Here are made-up things, facts about them, and rows of numbers that follow some of those facts. Name the thing behind each unnamed row.

Some facts about the things:
batar treflol [tebrel,flefli,braki]
begrun treflol [flefli]
bepli treflol [dovo]
braki treflol [meru,flefli]
bredrun treflol [gaskar]
bubur treflol [laplum,batar]
dano treflol [flefli,ledil]
dazu treflol [todru]
dotram treflol [paklar,soskin,braki]
dotrol treflol [paklar,flestefle]
dovo treflol [paklar]
dranas treflol [mabonok,stasko]
dratran treflol [gritrul]
drestu treflol [skaplu,paklar]
drine treflol [droplisik,totuk]
droplisik treflol [flefli]
drumal treflol [gitro]
drutom treflol [betoflur,paklar]
dumal treflol [ledil]
flavi treflol [sekos,katikas]
fleplur treflol [lidri]
gaskar treflol [lidosi,posubrok,kizam]
gilor treflol [dano,ledil]
gitro treflol [tuplan]
gonizel treflol [skaplu,flefli]
gotar treflol [gritrul]
gredris treflol [plagra,flavi,pladul]
gurir treflol [skoplu]
kalal treflol [neza,flefli,dranas]
kisku treflol [begrun]
kizam treflol [flefli,dratran]
kladus treflol [paklar,begrun,ladrede]
ladrede treflol [dovo,paklar]
laplum treflol [posubrok]
ledil treflol [lugru,zosok]
lidosi treflol [neza,gritrul]
lidri treflol [paklar,flefli,drestu]
lifega treflol [meru,dano]
listus treflol [satri,zosok]
lonin treflol [drestu]
luske treflol [satri,begrun,ladrede]
luto treflol [tedi]
luvodras treflol [suton,pladul]
mibrum treflol [dovo,dratran]
mipek treflol [lidosi,tebrel,tedi]
mitrom treflol [begrun]
mival treflol [katikas]
neza treflol [flestefle]
nezum treflol [neza,lifega]
patru treflol [dovo,timem]
peskipak treflol [begrun]
pladul treflol [klatro]
plagra treflol [pladul]
pleniklen treflol [lidri,lugru]
plifas treflol [neza]
plopliplu treflol [paklar]
pogam treflol [zudru,rodes]
restekor treflol [tridruri]
rodes treflol [droplisik]
saplon treflol [skaplu,paklar,ladrede]
sefum treflol [begrun]
sekos treflol [dovo]
sestis treflol [suzak,gurir,rodes,tomolil]
sidris treflol [plumek,ledil]
sikom treflol [todru]
skesu treflol [begrun,ledil]
skoplu treflol [paklar,flefli,begrun]
soskin treflol [klogu]
stasko treflol [flefli]
stedor treflol [tridruri,kisku]
sturu treflol [katikas,plifas]
suton treflol [pofuzo,zosok]
suzak treflol [lidri,begrun]
tebrel treflol [dratran]
tedi treflol [ladrede]
timem treflol [pleniklen]
todru treflol [zosok]
tomolil treflol [flestefle]
totuk treflol [duzir,neza,gritrul]
trada treflol [stasko]
trazibem treflol [paklar,sekos]
tridruri treflol [flefli]
troza treflol [saplon,bepli]
trufir treflol [suton]
trutrer treflol [betoflur,listus]
tuplan treflol [flefli]
tusis treflol [flefli,trufis,dratran]
veplal treflol [flefli,tedi]
vipu treflol [ledil]
zudru treflol [flefli]
zumos treflol [begrun]
zuzak treflol [broplu,drestu,mitrom]
klesa gotar <- batar,drumal,klogu,plopliplu,tedi
klesa flestefle <- begrun,dazu,fefludrok,tusis,zumos
klesa posubrok <- bepli,rodes,suton
klesa braki <- betoflur,droplisik,gitro,sturu,todru
klesa teskedes <- brasko,listus
klesa trufis <- bredrun,dano,flefli,peskipak,pledros
klesa traplos <- brikle,luvodras,stasko
klesa bubur <- broplu,dotrol,drine,gritrul,gurir
klesa sestis <- dotram,laplum,temim,trazibem
klesa diros <- dovo,ledil,mipek,mitrom,trufir
klesa kisku <- dratran,neza,pleniklen,skaplu,suzak
klesa gaskar <- drero,drutom,paklar,stobubu,tomolil
klesa kizam <- drestu,dumal,flevo,restekor,sikom
klesa katikas <- dropel,kalal,sidris,soskin,tebrel
klesa tokete <- duzir,pofuzo,totuk
klesa plifas <- figrus,funorus,lusom,luto,stedor
klesa lidosi <- flavi
klesa saplon <- gilor,gonizel,skisil,veplal,zodrek
klesa dranas <- gredris
klesa stasos <- kladus,mibrum,stibuk
klesa tasesak <- klatro,ladrede,zafline
klesa timem <- klopanir,lonin,lugru
klesa plagra <- lidri
klesa skitel <- luske,meru,niten,pladul,skoplu
klesa trutrer <- mabonok,nezum,pogam,sekos,zuzak
klesa fleplur <- mival,vinudok,zosok
klesa lifega <- patru,troza
klesa zepo <- plumek
klesa tridruri <- rese,sefum,subromes
klesa plazim <- satri,skipe,zudru
klesa skavos <- trada
klesa skesu <- tuplan,vipu
batar feles [lidri,todru]
begrun feles [lidosi,teskedes,soskin,pofuzo,pleniklen,zodrek]
bepli feles [drestu,niten,zumos]
braki feles [vinudok]
dazu feles [luvodras,trufis,pofuzo,vipu,pladul]
diros feles [flevo,plumek]
dratran feles [skavos,pleniklen]
drero feles [betoflur,skaplu,trada]
droplisik feles [gotar,tridruri,gurir,totuk]
duzir feles [luske,sestis,sidris,soskin,meru,pledros]
flavi feles [bredrun,funorus,laplum,totuk,zosok]
fleplur feles [mabonok,skesu]
flestefle feles [gilor,plumek]
katikas feles [kalal,pogam]
kisku feles [luvodras,sikom,zudru,patru]
kladus feles [stobubu]
klogu feles [dropel]
klopanir feles [drumal,troza]
listus feles [mibrum]
lonin feles [luske,teskedes,fefludrok,niten,todru]
luto feles [luske,tridruri,pledros,zudru]
mipek feles [restekor,traplos,zosok,pogam,tomolil]
mitrom feles [brikle,figrus,dumal,tedi]
nezum feles [broplu,stobubu,tusis]
peskipak feles [drestu]
plagra feles [restekor,posubrok,laplum,plumek]
saplon feles [temim,bredrun]
satri feles [trazibem,dotram,mabonok,plumek,stasos]
skipe feles [dotram,tokete,dranas]
skoplu feles [trada,totuk,tomolil]
stasko feles [dovo,skavos,kizam,zafline]
stibuk feles [betoflur,gotar,fefludrok]
suzak feles [timem,gredris,drutom]
trufir feles [tebrel,traplos,zuzak]
trutrer feles [dotrol,tomolil]
tuplan feles [bredrun,plazim,dumal]
veplal feles [paklar,neza,totuk]

Some things and their rows:
peskipak: [ -2   9  -9 -22  -8  28  26  15 -24  16 -28  15   2  22   0 -17 -22  -2
  11  -5  26   2  12 -28  -3 -32 -12   8  23]
mitrom: [-11 -28 -25 -41  -2  10  11  -8  -9  10 -22  23  19  14 -21 -36 -23  26
   0 -11  33 -13  -1 -19   9 -24 -39  18  10]
patru: [ -1   4 -16 -21  10  25  30  -1 -22 -13 -16   4  -6  23 -11 -35  -2  20
   4 -12  17 -10  13 -21  -6 -52 -21  14  13]
drine: [  8  13   9   2  -1  19  23   2 -25  10 -21  17   1  16  10 -19 -17 -18
   0 -20  14  -1  24   9   1 -22 -23  17   8]
zudru: [  9  -9 -35 -23   6  20  19  17 -31  -3 -22  12  -3  10 -14 -30  -4   2
  18   5  19 -17  20 -23 -12 -34 -23  29  15]
fleplur: [-24   6 -31 -22   4  28   9  -4  -4 -47 -23  16  17  17 -10 -32   3  -8
   0 -19  44   3   4  -9   1 -10 -18   4  14]
pleniklen: [ 18 -11 -42 -39  10  28  30   5 -19  -2 -10   7  -1  30 -19 -37  -5  28
   8   6  18 -24   0 -24  -8 -52 -15  22   6]
dranas: [-10   9 -33 -14   9  26   2  17  -8 -41 -11  18   8  14  -4 -28  16 -20
   8 -15  30  -9  14  -8  -4 -10 -14  15  -2]
lidosi: [ 16 -11 -40  -5  14  16  20 -12 -22 -44 -12  16   0  -3  10 -36  19 -17
   2   3  25  -5  24  -2 -12 -47 -16  16   4]
dovo: [ 11 -35 -42 -40   8  16  31   5 -11 -11 -36   7   0  26 -30 -36  -5  11
   9 -14  14 -27   9 -17  -3 -54 -26   7   4]
laplum: [ -7   1 -35  -8  -2  11  18  14 -34  -3 -14  19  -9  16 -11 -25   6   7
   3 -18  22 -29   6   5   5 -26 -35  15 -15]
drestu: [  3  -8 -34 -28  -3  26  30  16 -20   2 -42   2  -5  29 -27 -27  -7  -7
  10 -14  14 -22  11 -24  -4 -44 -12   9   6]
trufir: [ -2  -2 -25 -33 -14  13  21 -26 -22   8 -12  35  10  22 -17 -24  -8  24
   1 -12  32  -7 -27 -17   0 -35 -26   9 -14]
sestis: [-11   8 -38  -6  15  33  14  -4 -19 -31 -20   9  -1   2   0 -38  12  -3
   0   5  29   4  15 -32 -11 -42  -4  23  13]
plumek: [  7  13 -36 -23  -4  28  12  33 -25 -16   0  12   0  38 -25 -14  15   6
  17 -18  20 -25  -8   3   4 -23 -33  11 -17]
flestefle: [ -1  -7 -39 -18  -7  -1  19  32 -16 -51 -24  17   7   2  16 -15  -1 -14
   3  -9  85 -40  -7   7   9 -38 -10 -26  21]
zosok: [ 11  -2 -35 -14 -11  13  13   6 -25  -6  -5   9  -4  22 -38  -1  10  20
  28 -11  26 -17 -21  -2  12 -40 -51  15 -17]

Rows to name:
No name comes twice in this set of rows, the named rows included.
[ 17   3  -2 -17  -4  19  16  12 -23   6 -18  19   6  22  -5  -7 -16   2
  19  -6  21  -9   2  -4   9 -21 -19  13  14] : dano
[ 13 -14 -34 -44  -8   5  32  35 -17   4 -30  12  14   2  20 -11 -33   9
  23  18  78 -38   0 -24  -9 -52 -21  -6  44] : begrun
[ -1  26 -17 -21  -1  28  25  13 -30  -3  -1  20   3  37 -13 -20  -5  18
  11 -18  22 -14 -13   7   7 -16 -19  16  -3] : gilor
[ 24 -24 -21 -23  -6   7  14  43 -11   7 -34   7  12  19 -10   2 -15 -21
  34  -8  26 -18  22   0   5 -13 -38  10  15] : flefli
[ 11 -17 -51 -25  -9  18  25   3 -28   4 -37   6 -13  27 -37 -16   0   4
  20 -12  11 -13   1 -26  -2 -48 -29   6 -11] : betoflur
[ 23 -36 -42 -39   2   4  38  -7 -22  -5 -25  31  11   5  -3 -35  -8   3
   0   1  30 -23   8  -3 -19 -42 -27  13   4] : dratran
[ -8  -9 -48  -6   1  12  -2  11 -19 -42 -10  16  -1   0  -9 -20  24 -13
   8 -18  40 -13  12   5   5 -20 -32   8  -8] : posubrok
[  4 -27 -47 -24  -6   0  27   5 -39  -1 -34  25  -8  -2 -27 -22  -2   1
   3 -10  20 -29  -9   1   1 -41 -30  10 -10] : neza
[ -2  -3 -55  -7   6  24   2  14 -26 -29 -25   2  -4  -5 -16 -25  14 -12
  24   7  34  -6  19 -24  -4 -30 -20  24   3] : tridruri
[-16  14 -32 -32 -12  19  20  -3  -8  -8 -14  39  12  37  -3 -25  -6  -5
   2 -26  39 -17   4  -5 -10 -22 -32   0 -10] : skipe
[  9  -4 -53 -21  -6  29  25 -10 -26  11 -24  26  -8  39 -22 -34   5  -8
  12 -10   2  -4  18 -27 -19 -40 -28  22 -21] : niten
[  0   7 -12 -21  -6  17  33  -2 -31  12 -33  23   1   5   8 -22 -19 -10
   0  -4  30  -6  12 -15 -10 -27 -12  13  19] : batar
[ -1  19  -4  11   3  21   7  -4 -15 -19 -15  14   3  14  16 -18   1 -29
  -1 -16  20  14  30 -11   0 -16 -23  11  10] : bubur

Now the same things, written a new way:
Known rows:
droplisik: [ -8   0  20  -6  25  11  25  -5  10 -11   3  -4   4  -1   6   0 -13  -7
   6  -7 -18   3  -3  -9   3  -3 -24  -4]
gurir: [ -1   0   3   7   1   7   0  10  20 -13   4   6  -2  -1   1  -1  16   0
  -4  -8  14   0 -11   4   2   0   5   2]
mitrom: [ -9   2   8  -6  19   5  40  -7  17 -15  -1  -6  -6   1   3  -3  14  -7
  -6   1 -14  -3 -13 -10  -8  -6 -18  -7]
tusis: [ -4  15   6  69  -1   4   1   6   8   0  -1  27  -8   0   3  -3   2  -8
   7 -11  22  -1  -5 -11 -12  -3 -14  21]
skaplu: [ -4   1  23  -4  12  19  -2   6   7 -13   1  17  16   1   2   0 -10  -5
  -5  -6 -14  -3 -10  11  -4  14 -11   0]
dumal: [  8  -4   5   0   1   6  20  -3  16  -1   0  -8  -2   2  20   4  16   0
  -3   7  30  -1 -11  -1  -1  -3  17  -4]
ladrede: [ -6  -2   2  -4  14   8   9   8  15 -16   5  -4   1   1   3  -5  13  -8
  -7  -2  -9  -1 -15 -11  -6  -7  -8  -4]
brasko: [ -8   1   9  -3  10  -3  18  -3   1 -13   2  -6  -7  11   9  -1 -13   6
  10  -3  -3   2 -10  -9  -7  -1   3   9]
luvodras: [  3   0   7   0   0   0  19  12  -1  -2   2  -7  -6  14  15  -1  18   9
   3  20  19  -2 -10 -14  -8  -6  19   1]
pogam: [ -4   3   4   0   1  -5   6   6   9  -3   2  -4  -6  -1   7   2  19  -8
  -3  -6  10   0 -13  -5   7  -8   6   5]
skesu: [ 25  15   6  22   0  20   6  -6   3 -17   1  -5  28  11   4  24   3  -7
  11  14   3  -3  15   2  14  -8  -7  -3]
zepo: [ 16   0   1   2  10   8   6  -7   4 -17   6  -2  13  10   6  12 -15   2
  27 -10 -13  -3  12  -6   6  -9 -11  -2]
skitel: [ 20   1   2  12  14   9   5   0   1 -17  11   1  10  13   4  13 -20   9
  25  -7  -2  -6   9  -2   8 -11 -10  -1]
gotar: [ 26   1   4  38   1   8   2   7   2 -19   6  19  17   2   4   3  -8   7
  25  -8   8  -7  13  12  22  -6  -1  19]
braki: [  2   9  -1  -4  30  -5  52  22  17 -18   2  51  22   2  -1  24  12  -6
  -8  -2 -18  18  30  -6  49   8 -25  -4]
kisku: [ 13   6   3  21  23  24  19  -4  11 -16   7  -2  17   8   2  11  -3  -7
  18  -7 -14  -6   2  -3  13  -8 -21  -2]
stasos: [ 17   0   3   3   2  -1   3  -6   1  -9   0  -1  14  10   4  21 -18   5
  21   0  -4  -4  16   8   4  -7  -3   3]

Which thing is each row?
No name comes twice in this set of rows, the named rows included.
[ 17   0   4  -3   0  -8  11  24  -2 -12   0  -4  -8  18   6   0  13   0
  -4  13  14  14  -3 -13  -3   9  24   1] : gredris
[  1   1   0  -6   9  -6  43  45   6 -14   0  70  -5   5   2   7  21   3
  -8  15   8  41   8  -1  33  34  -1   7] : vinudok
[-12  13   5  55   5  23  36   7  14 -16   1  -6  -9   8   3  -2  10  -7
   4  15 -14  -2 -11 -14 -14 -11 -24  -2] : kladus

The same things again, as new rows of numbers:
Some things and their rows:
ledil: [-25  22  17  23  29  -8 -27  -2 -10 -13 -29  -2   6  -5 -10  -1  -8   8
  25  -3  31  15   2  20   3  -8 -13 -10 -17 -28 -14 -22   2 -13   7]
tusis: [-17 -18   6  76   3  28 -30  11  31 -25 -18  27  25  -2 -17  82 -19   3
   6   1  39   0   3  -6   3  -6 -21  -9  25 -27 -25 -20  28  -9  -2]
tedi: [-25  24  13  28   6   4 -22  -5   0 -23 -31  14  -3  -2  -8   7 -19  10
   4  -7  31  -1   2 -23   9   3 -22  -9   5 -36 -37 -18  -5 -13  -1]
dratran: [  2   5   7  21   1  -4 -19  -5 -19 -16 -29   6 -10  -1 -10  21   7   2
  12  -1  30  -1   2 -26   9  -5 -20  -8  10 -37 -38 -17  -2 -12   4]
neza: [-19  -4  18  35   4 -11 -26   4 -11 -23 -28  23  -6  -3  10  -1 -15   3
  17   4  31  19   2 -13   3  -1 -19  -8  12 -35 -39 -13  -3 -12   0]
dumal: [-25  -7  22  35   9   3 -26  -8  -8 -22 -31   7   5  -4  -8  15 -19   3
   3  -3  32  -1   1 -24   7  -5 -21  -9  -8 -36 -36 -14  -4 -12   0]
bepli: [-13   0   9  13   1   0 -20  -2  -4 -14 -29  -1  -7  -4  -8 -23 -16  14
  13  -5  30   7   1 -24   9  -6  -8  -9   0 -21 -35 -16   4 -13  12]
temim: [-22 -13  12  23   5  -5 -15  -7  10 -21 -29   4   2  -3  -9   3 -15   3
   3  -5  30  -3   0 -10   5  -6 -19  -9  -8 -33 -36 -11  -4 -12  -2]
vipu: [-25  -6  19  38  12   6 -25  -4  -5 -21 -29  -5   4  -3 -12   9 -20   3
   3  -5  34  -2   1 -18   5  -4 -21  -9 -10 -35 -35 -18  -3 -12  -1]
klatro: [-20  -2  13  16   3  -1 -22  -9   5 -17 -29   0  -3  -3 -10   0 -17   8
   3  -5  32  -1   2 -16   8  -5 -20  -8  -5 -36 -35 -19  -3 -12  -1]
zafline: [-24  -9  17  23  15  -8  -8  -1   5 -23 -29   8   8  -3 -14  -5 -16   6
   3  -8  29  -1   3  -7   5  -3 -22  -9  -4 -33 -36 -16  -4 -12   0]
klopanir: [-14   3   4  11   3   9  -1  -8 -15  -4 -30  -8 -17  -3  -4 -18   3   4
   4  -5  33   0   1  -9  11  -5 -16  -9 -14 -37 -36  10  -3 -13   8]
totuk: [-22 -11   9  30   4   9 -18  -8   2 -21 -28  -2  -9  -3  18   0 -19   3
   9   9  31  -1   1 -18   4   1 -21  -9  -7 -32 -35   0   7 -13  -1]
brikle: [-23  -8  13  25   3  -5 -16  -4   7 -22 -29   3   3  -3  -4  -2 -15   3
   3  -7  29   0   4  -6   4  -4 -22  -8  -9 -37 -36  -9  -3 -11  -1]
diros: [-27 -16 -11  10   7 -13 -20  41 -23  -3  14   0 -30  -2 -12 -36   4   6
   6  -6  73   0   6  49   4  -8 -21   4  -3 -14 -15 -21  19 -12   1]
kisku: [-26 -18 -10  11   3 -12 -31  23 -28  -1 -10  69 -31   0 -17 -26 -13   7
  31  17  75   7  18 -14   4  -7 -20   5  32 -22 -36 -19   1 -12   1]
trufis: [-30 -17  -8  13   5 -17 -30  36 -27 -20 -19  94 -30  -3 -13 -30 -18   3
  23  26  73  12  22  16   3  -5 -21   8  29 -30 -38 -19   1  -4  -3]

Rows to name:
No name comes twice in this set of rows, the named rows included.
[  3 -11 -11   9   2 -20 -28  95 -28   9  28  32 -30  -3 -13 -40   1   1
  11  -7  57  -1   1 -18  29  12 -20 -11 -17   5  -4 -27  -4  -9  10] : braki
[-29 -13  -9  11  31 -12  -3   3 -16   8  17  -3 -30  -3 -14 -39 -13  19
   3  -6  92  -2   2  13   4  -7 -17   4 -13  14   9 -24  28 -10   0] : trutrer

The same things again, as new rows of numbers:
Some things and their rows:
ladrede: [12  1 -7  3  1  2 -5 -1  5  4  3 -1 -3 -6  4 -1  6 -4  5  8 -3 -3  7 -8
  1  1  8 -1]
drero: [ 20  -2   2   6  -1 -12 -11  -6  -2   4   4  -2   0 -12   4  -3  -3  -1
  13  13 -13  -7   6   5   5  -2  20   6]
begrun: [ 14   4   3  10 -27   3 -18   1   1   3  -5  11  -1  -9  14  -1   2  -1
   2   8  -9  -1   0  11   2  -2  10   3]
betoflur: [ 18   5  -8   1  12   0  -9   0   3   6  14 -11   4  -5   2  -8 -18  -4
   1  16  -2  -5   0  17   3   1   8  -7]
tomolil: [ 24   0  -4   0   6  -6   7  -4   4   6  13 -13  -7  -4  -2  -7  -3  -5
  -6  16 -18  -5   1 -14   1   2  13   0]
brasko: [13  0 -5  3  2  3 -5 -3  1  3  3 -4 -3 -5  7 -1  5 -2  4  9 -2 -3  8 -5
  0  0  4 -1]
sturu: [ -1   1 -20  13   2   5   0  -5   1   6   6  -7   2   3  -1  -2   2   1
   7  14   6  -2   3   1   6  -8   7  -5]
mipek: [ 31  -3   1   6 -11 -18   4  -8   2   5  -4   0  -4 -10   2  -5   4   0
  12  10 -21  -4   7 -22  -1  -2  26  12]
trufir: [ 31 -10   3   7  -5  -6   7  -7  -2   4  -6  -1  -3  -4   1   5  -3  -2
  10   8 -10  -6  12  16  -2  -1  23  11]
fleplur: [-50 -15 -14  -3 -11  -8  13  15   0   2   3   1 -10 -14  -2 -10   8  12
 -14 -18   0  -2   1  32  -4 -10  -5  22]
rese: [11 -2 -4  4  3  4 -3 -3  1  2  4 -2 -4 -7  4 -1  4 -3  5  9 -3 -4  9 -9
  1  1  7 -1]
brikle: [ 20   9  -5   4   5   0  11  -7   3   4   5  -2 -10  -2   4  -1   5  -8
  -3  15  -2   1   6 -17  -1  -2   3  -3]
drine: [ 16   2  -6   6 -14   3  -4   0  -5   5  -2 -10   0  -2   7   0  16  -5
  -6   9 -20  -8   5 -16   3   2   5   2]
neza: [ 16   5  -7   5   7  -7   0  -6   4   4  11 -11  -1  -1   0  -8  -7  -2
   0  17  -8  -1   0  -9   4  -2  10  -4]
sestis: [-46   1 -12   0 -11  -2   8  17 -10   0  19   8 -12 -14   2 -12  -4   8
 -37  -9  -7  -9  -3  31  -1  -5  -9  12]
drestu: [ 18  -2  -8   2   5   6 -11   2   2   4  15  -1  -2 -10   3  -3  -1  -3
  -2   9  -4  -6  10  -8   1   4   7  -5]
gitro: [ 12 -20  -9   7  -6  -6 -16  -2   3  -8   8 -15   1  -2   0  -4   3  -6
  -4  16  16   6   6  19  -5 -11  10 -12]

Which thing is each row?
No name comes twice in this set of rows, the named rows included.
[  5   6   7  10 -13  -1 -19  -5   3  -2  -2  10   1 -13  12  -4  -6   7
   9  11  -8  -5  -6  -9   4   2  17   2] : duzir
[ 26   2  -6   5   6  -9  -2  -3  -2   5  12 -11  -3  -4  -2  -8  -1  -4
  -9  13 -22  -6   6 -21   3   2  12   0] : trada
[-52   8  -7   2 -11   2  12  13 -11  -3  15   6 -12 -14   3 -12  -2   9
 -38  -5  -2  -7  -8  20  -1  -3 -11  10] : lidosi
[  7  -6   3  -3  -1   5  -6  -3   8   5  -1   2  -1 -19   9  -1   3  -6
  18  11   3  -7   5  -1  -4  -2   2  -1] : klogu
[-61  11  13  -5 -26   6  15  15  -9  -2   5   3 -18 -16   9  -9   9   1
 -45  -6 -20 -14  -9  21  -1   0 -17  14] : trufis
[-46   6  -6  -5   1 -10  33   7 -11   0  10   0 -18 -14  -1 -11   3   2
 -28   1   2  -4  -3  26  -3 -12 -13  14] : plazim
[ 10   2  -4   5  -2   9  -1  -1   6   2   4   1  -7  -3   6   0   2  -5
  -9   9   1  -2   7 -11  -1   2   1  -6] : zafline
[ 28 -10   6  -6   9   8   7   4  15   6   0 -16  -7  -1   0  -6 -10  -4
  -5   1  -2   4   3  -4  -4   7   7  -2] : plumek
[ 31 -25  -7   4 -15  -4 -12  -1  -3  -8  12 -13  -3  -5  -2   1  14 -11
 -15  13  -2  -4  15  -2 -13  -6  10  -9] : drumal
[-52 -16   6   2  -8  -9  31   3  -1   3   3  -1 -13 -12  -5  -5  -1  14
  -7  -8  -4 -11  -8  58  -5 -15  11  26] : plagra
[ 21  -1 -13   4  -9   3 -13   5  -3   7   8  -7   0  -5   5  -2   3  -5
  -6   6 -19  -9   8  -6   3   5   6  -1] : zumos
[ 24   5   5   2 -13  -1  -6   1  -2   9   6 -11  -2  -6   7  -5  -1 -10
  -9  14 -33 -10   1  -6   2   2   9   1] : gurir
[ 13 -16   6   0  -7  -1  -4  -2  17   4 -13  -5  -3  -6   5  -1   0   5
  18   1   3   4   4   8  -1   0  14   7] : satri
[  6   3   0  -5  -2  10  -6   2   0   7   1 -10   0  -9  11   1  13 -11
   3  12 -12 -10   7   2   1   1  -7  -3] : broplu
[-57   4 -12  -2  -5   5  19  15  -9  -2  13   5 -14 -13   1  -9  -1   4
 -36  -8   3  -7  -3  31  -3  -5 -16   9] : skavos

